[[5 6 5 3 6 5 3 2 5 4]
 [3 4 4 4 4 1 5 4 5 5]
 [3 3 4 4 4 2 5 5 6 4]
 [4 4 4 6 3 2 6 6 5 6]
 [5 4 6 6 6 8 6 7 5 4]
 [4 4 4 4 4 1 4 4 5 5]
 [4 3 6 5 6 6 6 7 6 3]] --> 4

[[182  77 146 100  87 187  83 160 162 113]
 [159  48 187 149 132 120  65  67 105  40]
 [ 27  77 104 116  96 147 120 175 133 186]
 [  5  77 104 124  96 133 120 175 133 186]
 [159 146  22  75  69 133  65 114  33 161]
 [ 71  97 208 141 105  53 120 114 148  40]
 [159  48 187 149 132 107  47  67 119  40]
 [137  97 104 124 123 160  10 175 119 186]
 [137  87  84 124 123 173  28 175 119 186]
 [ 93  97 187 108  69 120 175 145 190 137]] --> 113

[[-30 -21  -2 -17 -31 -31 -31  13 -32  -9]
 [-29 -25  -2 -21 -32 -31 -32  13 -32 -15]
 [-29 -15   5  -6 -31 -30 -32  23 -32  -6]
 [-26 -31 -29 -10   6 -29  -2 -28 -22 -30]
 [-31 -32 -14 -31 -32 -30 -29 -12 -29 -26]
 [-29  -3  11   8 -32 -30 -29  31 -27   2]
 [-32 -30 -31 -32 -32 -12 -29 -31 -32 -28]
 [-29 -32 -28 -10  -7 -30   2 -26 -19 -31]
 [-32 -32 -18 -31 -31 -30 -30 -18 -30 -28]] --> -9

[[6119 4005 6342 2199 4358 5029 4158 8847 6803 4600]
 [3866 4733 5880 4164 5527 4588 3250 7337 5126 5324]
 [2363 4005 5880 6130 6306 4367 3855 5073 2611 7496]
 [2363 4733 6111 7113 6306 4367 3855 5073 3449 7496]
 [2363 5097 6342 6130 5916 4147 4460 5828 2611 6772]
 [3866 4005 6804 4164 5916 4147 4763 6582 4288 5324]
 [2363 4369 6342 6130 6306 3706 4460 5073 3449 6772]
 [2363 5097 5417 6130 5916 4808 3855 5828 3449 7496]
 [5368 3278 6804 2199 4358 5029 4460 8847 6803 3876]
 [1612 5825 5186 7113 6696 4147 2948 5073 1772 8944]
 [4617 4369 6111 3181 5137 5029 4460 7337 5964 5324]
 [4617 4369 6111 3181 5137 4808 3250 7337 5126 5324]] --> 4600

[[140 177 159 187  48 179  45 138  62  54 173 119  94  61]
 [ 67  85  52  48 173  45 181 138 162 182  92 152 123 182]
 [ 54 106  62  82 142  79 153 155 139 160 113 170 104 171]
 [ 99 168 124 145  87 143  95 172  87 103 171 160  59 113]
 [164 151 187 192  38 195  40 103  54  55 140  96  98  63]
 [103 173 123 140  93 138 102 172  94 112 182 166  59 118]
 [ 52 129  86 113 115 106 129 172 105 136 136 180  74 148]] --> 61

[[6 6 4 5 4 2 6 4 5 4]
 [4 5 6 4 5 7 6 4 8 2]
 [5 6 6 6 4 4 5 4 4 5]
 [5 3 4 5 5 2 5 6 5 7]
 [6 7 7 8 6 4 4 3 4 7]] --> 4

[[4 1 7 6 3 1 4 5 5]
 [4 2 6 6 4 1 4 5 5]
 [3 6 3 4 6 5 6 5 4]
 [3 7 1 2 5 7 5 4 3]
 [3 6 3 4 6 5 6 5 4]
 [3 6 3 4 6 6 6 5 4]
 [3 3 6 6 4 2 5 5 5]] --> 5

[[505 477 458 521 435 803 522 356 608 706]
 [667 602 547 456 621 575 500 377 356 779]
 [362 497 567 698 412 881 528 493 664 623]
 [447 414 412 471 409 485 521 521 641 367]
 [467 516 543 565 502 541 513 550 531 489]
 [479 503 532 477 561  74 501 746 450 140]
 [459 516 548 573 501 538 513 560 534 478]
 [636 494 424 321 570 178 499 516 412 382]] --> 706
---
array([[261, 301, 439, 638, 320, 570, 603],
       [366, 457, 786, 672, 230, 196, 347],
       [388, 551, 562, 505, 372, 607, 670]])	603, 388

array([134, 159, 237,  57,  49,  32, 231])	231, 134

array([4725, 1848, 7435, 7838, 2692, 8966])	8966, 4725

array([[8, 6, 8, 4, 6, 7, 6],
       [2, 5, 2, 7, 5, 3, 5]])	6, 2

array([ 20, 117,  86, 179, 219,  38, 247])	247, 20

array([[-376, -905,  740,  608],
       [-104, -763,  157,  626]])	608, -104

array([81, 83, 80, 88, 94, 24])	24, 81
---
[[-0.9 -1.1  1.1 -1.9 -1.0  2.1]
 [ 0.5 -0.5  0.6  0.2  0.4  0.0]
 [-0.1 -0.4  1.1 -0.3 -0.5  0.3]] gives 0.6

[[ 1.149 -1.515 -0.661  1.706]
 [ 1.120 -1.495 -0.577  1.532]] gives -0.577

[[   6.9  -12.8    2.4  175.8  -21.8  -23.9 -182.6]
 [  -5.2   -9.5  -53.8  -75.9  -68.0  167.6  164.8]
 [  -8.8  -14.0 -119.3  -61.3   11.4  -60.6  -52.1]] gives -53.8

[[ 0.11  0.07 -0.07  0.04  0.06]
 [ 0.07 -0.12  0.08  0.02  0.10]] gives 0.08

[[ 115.993   37.562 -102.128 -109.788]
 [-198.048 -178.647 -192.923    9.532]
 [-197.684 -177.536 -193.251    8.719]] gives -192.923

[[-154.90   17.55  -88.74   81.90   66.18]
 [-126.08   24.07   99.43 -113.53  119.18]
 [ -59.40   -4.19   93.60    1.43  127.73]] gives 99.43

[[ 16.19  -2.54 -20.63   0.69 -12.46]
 [-10.67  -2.04   2.33  -3.33  10.93]
 [  9.82   6.58  -3.68   4.48  -6.33]] gives 2.33
---
[[-17 -30 -38  -5]
 [ 39  27  13   4]
 [-34 -29   2 -25]]: -38

[[-18   3 -46 -19 -10]
 [-47 -14 -18  13  24]
 [-29 -45  28 -12   0]]: -19

[[ -9 -18 -14 -11 -21  -6]
 [  8 -19 -20  -7  20 -37]
 [-13  24   2  43  12 -25]]: -21

[[  7 -15  -5  -2 -43   9  40]
 [  1  11   0  -6  13  -4  -5]
 [ -5  12   1  -4   0   9  10]]: 9

[[  7  22  -5  -8   0  -4]
 [  2  16 -19  17  -4  -6]
 [  8  41 -28   8  -1 -14]]: 0

[[ -7  20 -37  17  17  23]
 [-11  28 -35  12   6  21]
 [ -8  39 -29  10  -1  14]]: 17

[[-17 -30  -5 -38]
 [ 11  12  24  20]
 [  8  10  16  10]]: -5

[[ 14 -10  46  -4]
 [ 18 -10  45  -5]
 [  2  -7  42   7]]: 46

[[ 22 -15 -31  11  -3  -4 -14]
 [ 10  -4   4   4 -13   3  -2]
 [ 21 -20 -37  13  -2  -6 -18]]: -4

[[ 14  29   5  24  11 -11]
 [ 12  40   6  14  13  -7]
 [  5  24 -10  26  17 -13]]: 11
---
array([[ 0.089, -0.085, -0.017,  0.042],
       [ 0.044, -0.198,  0.121, -0.082],
       [ 0.149,  0.071, -0.073,  0.075]]): 0.071

array([-1.14, -1.23, -1.11, -0.87, -0.83,  1.03]): -0.87

array([-17.159, -12.023,  -6.799,   9.458]): -12.023

array([  65.79,  134.95, -106.87,   45.92,   58.00]): -106.87

array([-18.4,   4.2,   4.8,  -2.8,   4.3,  11.4]): -2.8

array([-188.08,  124.05,   14.44,   46.84,  -45.94, -128.50]): 46.84

array([[ 0.03,  0.04,  0.02,  0.01,  0.00],
       [-0.11, -0.04,  0.07,  0.13,  0.09],
       [ 0.08,  0.09,  0.01, -0.11, -0.17]]): 0.01

array([[-0.40,  1.23, -1.12, -1.77, -0.97, -0.45,  0.49],
       [-0.40,  1.50, -1.20, -1.94, -1.01, -0.45,  0.63],
       [-0.43,  1.04, -1.81, -2.08, -2.10, -0.47, -0.11]]): -2.10

array([ -2.339,  -4.434,  12.917,  -1.744, -14.451]): 12.917
---
[[8106 2927 9045 7638]
 [3087 8480 6449 6785]] yields 8106

[[63 96 67  7]
 [42 69 20 26]
 [66 90 73 15]] yields 42

[[2 2 8 3]
 [2 2 8 2]] yields 2

[[ 240 -287 -123  464  326 -329 -447]
 [-751   16  -30 -322 -205  156  297]
 [ 189 -351 -939 -757  -37 -905  770]] yields -751

[[442 810 723 266]
 [292 911 121 382]
 [382 286 361 561]] yields 292

[[ 137  204  578 -396]
 [-510 -479 -473 -843]
 [ 593  370 -111  903]] yields -510
---
-35   17  -14   -2   10   -1   -3
-35   -1    0    7   -8   13    6
-35   10    2   11    3  -15   10
-> 7

42  34  35  19  28  14  19 -> 19

  0   -1  -45    3   -1 -> -45

-26  -19   14  -29  -36 -> 14

-21  -16   28  -40   43   -4   21 -> -40

 21   -1  -19   50   -2 -> -19

-10   -1   11    0   -3  -37   25 -> 0
